Below are the code and all the weights of a small trained network. Each question names an input and a class and asks about switching units off, where a switched-off unit gives its printed mean instead of its output.

import numpy as np


def w(rows, s, z=0):
    codes = np.array(rows[::2]) - 128.0
    scale = np.full(codes.shape[1], s)
    scale[-1] = z or s
    return codes * scale


def f(y):
    return y / 2 * (1 + np.tanh(0.7978845608 * (y + 0.044715 * y**3)))


def log_softmax(a):
    a = a - a.max(-1, keepdims=True)
    return a - np.log(np.exp(a).sum(-1, keepdims=True))


def net(x, mask):
    res = np.array(x, float).reshape(1, 6) / 4 @ E
    y = f(res @ A[0][:, :-1].T + A[0][:, -1])
    res = res + np.where(mask, y, B[0][:, -1]) @ B[0][:, :-1]
    return log_softmax(res[-1] @ U[:, :-1].T + U[:, -1])


A, B = {}, {}
E = w([
[213,84,103,92,176,93],'x0',
[124,118,126,129,127,129],'x1',
[135,89,191,175,107,64],'x2',
[148,127,64,132,34,88],'x3',
[136,140,67,255,173,132],'x4',
[50,156,93,110,170,28],'x5',
],0.0062)
A[0] = w([
[159,153,89,220,143,132,42],'n1',
[149,137,62,142,26,89,64],'n2',
[138,113,242,199,92,48,64],'n3',
[138,161,231,144,247,150,38],'n4',
[85,198,171,153,81,140,90],'n5',
[60,154,110,115,140,73,73],'n6',
[72,141,100,107,161,48,23],'n7',
[172,200,213,67,87,94,57],'n8',
[185,118,162,147,91,194,55],'n9',
[151,162,98,205,151,120,46],'n10',
[175,123,163,153,83,198,80],'n11',
[88,120,111,171,123,148,83],'n12',
[69,128,109,122,164,60,61],'n13',
[148,160,88,128,60,95,56],'n14',
[86,164,118,102,155,72,102],'n15',
[190,124,177,154,88,192,61],'n16',
[91,66,78,178,161,145,104],'n17',
[179,118,105,135,172,105,79],'n18',
[217,90,101,86,183,84,46],'n19',
[60,110,172,139,184,176,96],'n20',
[159,114,57,137,29,93,63],'n21',
[137,135,95,201,156,126,56],'n22',
[141,144,96,195,162,129,57],'n23',
[117,199,22,60,153,215,44],'n24',
[12,182,159,179,52,184,6],'n25',
[102,128,164,39,91,129,62],'n26',
[149,156,109,200,157,118,79],'n27',
[134,157,143,136,124,116,255],'n28',
[108,98,156,45,104,126,69],'n29',
[157,109,212,183,108,43,68],'n30',
[120,140,188,125,215,154,39],'n31',
[109,99,164,51,101,121,58],'n32',
[91,82,146,135,187,155,132],'n33',
[53,157,152,162,63,145,100],'n34',
[255,125,99,98,195,62,52],'n35',
],0.011,0.008)
B[0] = w([
[60,109,123,153,90,158,156],'n1',
[109,150,74,53,102,71,170],'n2',
[107,221,155,100,212,190,170],'n3',
[98,159,80,40,78,63,172],'n4',
[151,81,185,110,127,125,149],'n5',
[126,93,114,183,176,78,152],'n6',
[101,125,99,193,179,65,148],'n7',
[75,139,133,155,79,173,146],'n8',
[106,104,106,190,190,67,151],'n9',
[64,131,145,161,97,139,145],'n10',
[120,90,86,181,193,82,163],'n11',
[116,104,169,130,118,134,129],'n12',
[126,106,81,186,177,99,154],'n13',
[95,145,125,76,119,59,137],'n14',
[126,81,91,176,168,113,159],'n15',
[116,88,97,191,194,74,158],'n16',
[107,113,121,135,98,174,154],'n17',
[131,91,173,114,118,137,138],'n18',
[143,79,226,117,138,96,162],'n19',
[143,115,103,72,102,97,156],'n20',
[104,149,80,49,102,78,170],'n21',
[70,121,142,148,100,156,146],'n22',
[78,134,148,147,85,143,145],'n23',
[100,254,172,106,237,191,179],'n24',
[186,82,241,101,137,96,166],'n25',
[71,93,134,149,82,177,156],'n26',
[78,107,126,142,100,176,153],'n27',
[176,49,42,111,119,243,253],'n28',
[71,111,132,156,82,163,151],'n29',
[133,224,150,126,190,167,159],'n30',
[83,153,121,75,105,50,142],'n31',
[70,129,140,161,77,146,146],'n32',
[142,126,83,92,103,133,158],'n33',
[163,60,171,84,123,132,166],'n34',
[163,52,231,90,143,112,183],'n35',
],0.034,0.0068)
U = w([
[39,82,144,176,82,167,114],'0',
[96,70,104,192,173,94,105],'1',
[126,62,194,127,124,120,122],'2',
[86,115,96,92,102,96,100],'3',
[90,162,156,143,172,163,118],'4',
[109,85,121,145,124,150,248],'5',
[234,181,116,240,19,117,104],'6',
[142,217,187,254,36,57,102],'7',
],0.0081,0.017)

Each question gives the input, the list of numbers given to net, and the class t.
The units are the neurons (one row each of A and B). Each row of codes is followed by its name. A weight is (code - 128) times the scale printed after its matrix; where a second scale follows, it is the last column's (A, B and U).
mask holds one flag per neuron, in row order. A switched-off neuron (its flag False) gives its mean, the last column of its row in B, instead of its output. The means were averaged over made-up inputs and are rounded, as every weight is.
A unit's drop is (log p(t) with every unit on - log p(t) with that unit switched off) / (log p(t) with every unit on - log p(t) with every unit switched off).
The circuit of an input: a set's keep is (log p(t) with only the set's units on - log p(t) with every unit switched off) / (log p(t) with every unit on - log p(t) with every unit switched off). Starting from the 12 units with the biggest drops (on a tie, the unit counted first), units are removed one at a time, each time the one whose removal leaves the highest keep (on an exact tie, the one counted first), for as long as the keep stays at least 0.8.
units of the circuit, in order: the units of the circuit, biggest drop first
unit that matters most: the unit with the biggest drop
k most important neurons: the k neurons with the biggest drops, biggest first
drop of u: that unit's drop, to one decimal
input [5,-7,-7,8,5,-2], class 3: unit that matters most	n21
input [6,7,6,-8,-7,-3], class 3: 3 most important neurons	n4; n31; n33
input [7,2,7,2,-2,-5], class 2: 2 most important neurons	n35; n19
input [4,-1,1,6,-4,-4], class 3: units of the circuit, in order	n21; n2
input [-7,-6,8,6,-1,5], class 4: 2 most important neurons	n3; n30
input [5,2,-2,-6,2,0], class 3: units of the circuit, in order	n4; n31
input [-4,-4,-8,-4,-8,8], class 0: 4 most important neurons	n26; n29; n32; n8
input [6,5,-8,8,-6,2], class 3: 2 most important neurons	n21; n2
input [6,0,-3,-5,-2,-3], class 2: 2 most important neurons	n35; n19
input [6,-3,-4,-2,1,-2], class 2: units of the circuit, in order	n35; n19
input [-1,4,-5,-7,-3,-7], class 1: 2 most important neurons	n16; n11
input [-6,-2,4,5,7,8], class 1: 2 most important neurons	n6; n13
input [8,-6,-6,5,-8,-4], class 0: 4 most important neurons	n29; n26; n8; n32
input [4,-2,-6,6,-3,-3], class 3: 4 most important neurons	n21; n2; n3; n30
input [8,8,6,-7,-6,8], class 1: units of the circuit, in order	n7
input [1,7,-8,8,5,7], class 3: 2 most important neurons	n2; n21
input [-7,6,7,7,-5,1], class 2: 3 most important neurons	n25; n34; n5
input [7,2,-6,-7,6,-6], class 2: 3 most important neurons	n35; n19; n18
input [7,-8,8,-4,5,-5], class 4: drop of n30	1.1
input [7,-4,-4,2,-6,-3], class 2: units of the circuit, in order	n35
input [-8,-4,0,4,-7,8], class 1: drop of n34	-0.1
input [-4,6,7,5,-3,-2], class 4: drop of n30	0.2
